Here is a tiny trained network, its code and every weight. The questions are about switching its units off for an input and a class, where a switched-off unit gives its printed mean instead of its output.

import numpy as np


def w(rows, s, z=0):
    codes = np.array(rows[::2]) - 128.0
    scale = np.full(codes.shape[1], s)
    scale[-1] = z or s
    return codes * scale


def norm(h):
    return h / np.sqrt((h * h).mean(-1, keepdims=True) + 1e-5)


def f(y):
    return y / 2 * (1 + np.tanh(0.7978845608 * (y + 0.044715 * y**3)))


def log_softmax(a):
    a = a - a.max(-1, keepdims=True)
    return a - np.log(np.exp(a).sum(-1, keepdims=True))


def net(x, mask):
    res = np.array(x, float).reshape(1, 8) / 4 @ E
    u = 0
    for l in range(2):
        y = f(norm(res) @ A[l][:, :-1].T + A[l][:, -1])
        res = res + np.where(mask[u : u + 11], y, B[l][:, -1]) @ B[l][:, :-1]
        u += 11
    return log_softmax(norm(res)[-1] @ U[:, :-1].T + U[:, -1])


A, B = {}, {}
E = w([
[127,126,131,126],'x0',
[128,127,134,125],'x1',
[60,14,106,205],'x2',
[59,236,218,254],'x3',
[130,124,133,128],'x4',
[51,72,236,51],'x5',
[127,129,133,131],'x6',
[132,126,127,126],'x7',
],0.0069)
A[0] = w([
[191,117,70,66,214],'0.n1',
[210,236,72,132,160],'0.n2',
[157,69,99,84,165],'0.n3',
[174,150,221,239,165],'0.n4',
[137,129,139,133,17],'0.n5',
[136,39,136,79,70],'0.n6',
[89,91,36,181,166],'0.n7',
[26,92,179,160,100],'0.n8',
[111,60,254,68,253],'0.n9',
[181,175,250,195,111],'0.n10',
[205,68,203,157,32],'0.n11',
],0.0074,0.0051)
B[0] = w([
[146,195,98,206,216],'0.n1',
[175,151,176,173,215],'0.n2',
[75,235,110,131,176],'0.n3',
[144,158,38,83,211],'0.n4',
[113,7,139,99,101],'0.n5',
[117,198,101,124,146],'0.n6',
[254,178,194,175,183],'0.n7',
[161,168,74,64,170],'0.n8',
[144,214,32,165,253],'0.n9',
[144,157,83,122,187],'0.n10',
[94,98,169,84,104],'0.n11',
],0.0065,0.0059)
A[1] = w([
[57,32,56,203,174],'1.n1',
[49,136,64,75,133],'1.n2',
[2,141,183,10,98],'1.n3',
[125,222,165,193,167],'1.n4',
[168,175,17,132,184],'1.n5',
[48,152,137,51,108],'1.n6',
[179,176,157,38,162],'1.n7',
[243,70,156,93,204],'1.n8',
[80,147,202,232,72],'1.n9',
[208,34,61,42,157],'1.n10',
[122,91,8,65,3],'1.n11',
],0.01,0.0036)
B[1] = w([
[117,186,236,248,145],'1.n1',
[177,76,152,172,153],'1.n2',
[229,130,55,157,138],'1.n3',
[106,28,103,62,214],'1.n4',
[92,54,176,109,250],'1.n5',
[192,103,83,154,139],'1.n6',
[104,137,201,209,161],'1.n7',
[38,162,155,111,138],'1.n8',
[92,205,95,69,140],'1.n9',
[66,204,93,95,139],'1.n10',
[94,136,98,83,143],'1.n11',
],0.011,0.013)
U = w([
[153,227,253,198,254],'0',
[48,185,50,74,77],'1',
[253,122,85,189,132],'2',
[150,80,169,124,122],'3',
[146,82,162,121,129],'4',
[159,88,161,121,111],'5',
[149,84,160,127,64],'6',
[140,91,159,127,77],'7',
],0.014,0.0064)

Each question gives the input, the list of numbers given to net, and the class t.
The units are the neurons (one row each of A and B). Each row of codes is followed by its name. A weight is (code - 128) times the scale printed after its matrix; where a second scale follows, it is the last column's (A, B and U).
mask holds one flag per neuron, layer by layer. A switched-off neuron (its flag False) gives its mean, the last column of its row in B, instead of its output. The means were averaged over made-up inputs and are rounded, as every weight is.
A unit's drop is (log p(t) with every unit on - log p(t) with that unit switched off) / (log p(t) with every unit on - log p(t) with every unit switched off).
The circuit of an input: a set's keep is (log p(t) with only the set's units on - log p(t) with every unit switched off) / (log p(t) with every unit on - log p(t) with every unit switched off). Starting from the 12 units with the biggest drops (on a tie, the unit counted first), units are removed one at a time, each time the one whose removal leaves the highest keep (on an exact tie, the one counted first), for as long as the keep stays at least 0.8.
circuit, biggest first: the units of the circuit, biggest drop first
top k neurons: the k neurons with the biggest drops, biggest first
k most important neurons of layer l: the k neurons of layer l with the biggest drops, biggest first
input [-6,2,-3,8,-5,5,-2,-4], class 1: most important neuron of layer 1 : (1.n5)
input [-6,-3,-5,7,2,-6,2,-5], class 1: 2 most important neurons of layer 1 : (1.n1 1.n2)
input [0,0,-7,-6,-7,2,2,-4], class 0: circuit, biggest first : (1.n7 1.n4)
input [-4,8,-5,3,-5,-4,-6,6], class 6: 2 most important neurons of layer 1 : (1.n4 1.n1)
input [6,3,-7,-1,-1,4,4,7], class 0: 3 most important neurons of layer 1 : (1.n7 1.n5 1.n11)
input [3,-2,7,5,-3,8,-4,2], class 2: circuit, biggest first : (0.n8 1.n3 0.n1 1.n5)
input [-7,8,-6,-8,-8,-3,8,-6], class 1: top 4 neurons : (1.n10 1.n1 0.n7 1.n2)
input [-8,4,8,-1,-3,7,-4,-3], class 0: 2 most important neurons of layer 1 : (1.n1 1.n4)
input [1,0,-7,-8,-1,-7,8,-2], class 1: 3 most important neurons of layer 1 : (1.n10 1.n1 1.n8)
input [4,8,7,-8,-2,-3,-1,3], class 1: 3 most important neurons of layer 0 : (0.n7 0.n2 0.n6)
input [-2,5,6,2,5,-6,-5,-6], class 0: top 2 neurons : (1.n1 0.n9)
input [-8,0,-5,-8,-2,-7,0,-1], class 1: top 3 neurons : (1.n10 1.n8 1.n1)
input [0,-8,6,1,-2,8,7,4], class 2: top 2 neurons : (0.n8 1.n3)
input [2,-2,4,7,-1,-1,-7,6], class 1: circuit, biggest first : (1.n9 1.n7)
input [6,-5,-6,5,-7,6,7,-5], class 3: circuit, biggest first : (1.n4)
input [-1,-1,-7,-8,-3,-4,-3,3], class 1: top 3 neurons : (1.n10 1.n1 0.n7)
input [2,6,-5,8,-2,-1,-3,5], class 1: 2 most important neurons of layer 1 : (1.n4 1.n1)
input [-7,-8,2,4,2,8,3,-1], class 2: top 2 neurons : (1.n3 0.n1)
input [-1,2,-7,-6,3,-1,-3,4], class 0: top 2 neurons : (1.n7 1.n4)
input [2,-4,2,7,4,-4,-8,8], class 4: 3 most important neurons of layer 0 : (0.n4 0.n3 0.n1)
input [1,1,-1,-6,2,7,-3,-7], class 2: circuit, biggest first : (1.n3 0.n3 1.n4)
input [-4,-2,-8,-2,-1,-4,0,0], class 0: 2 most important neurons of layer 1 : (1.n7 1.n8)
input [-8,-6,-1,6,1,-2,7,0], class 7: circuit, biggest first : (1.n4)
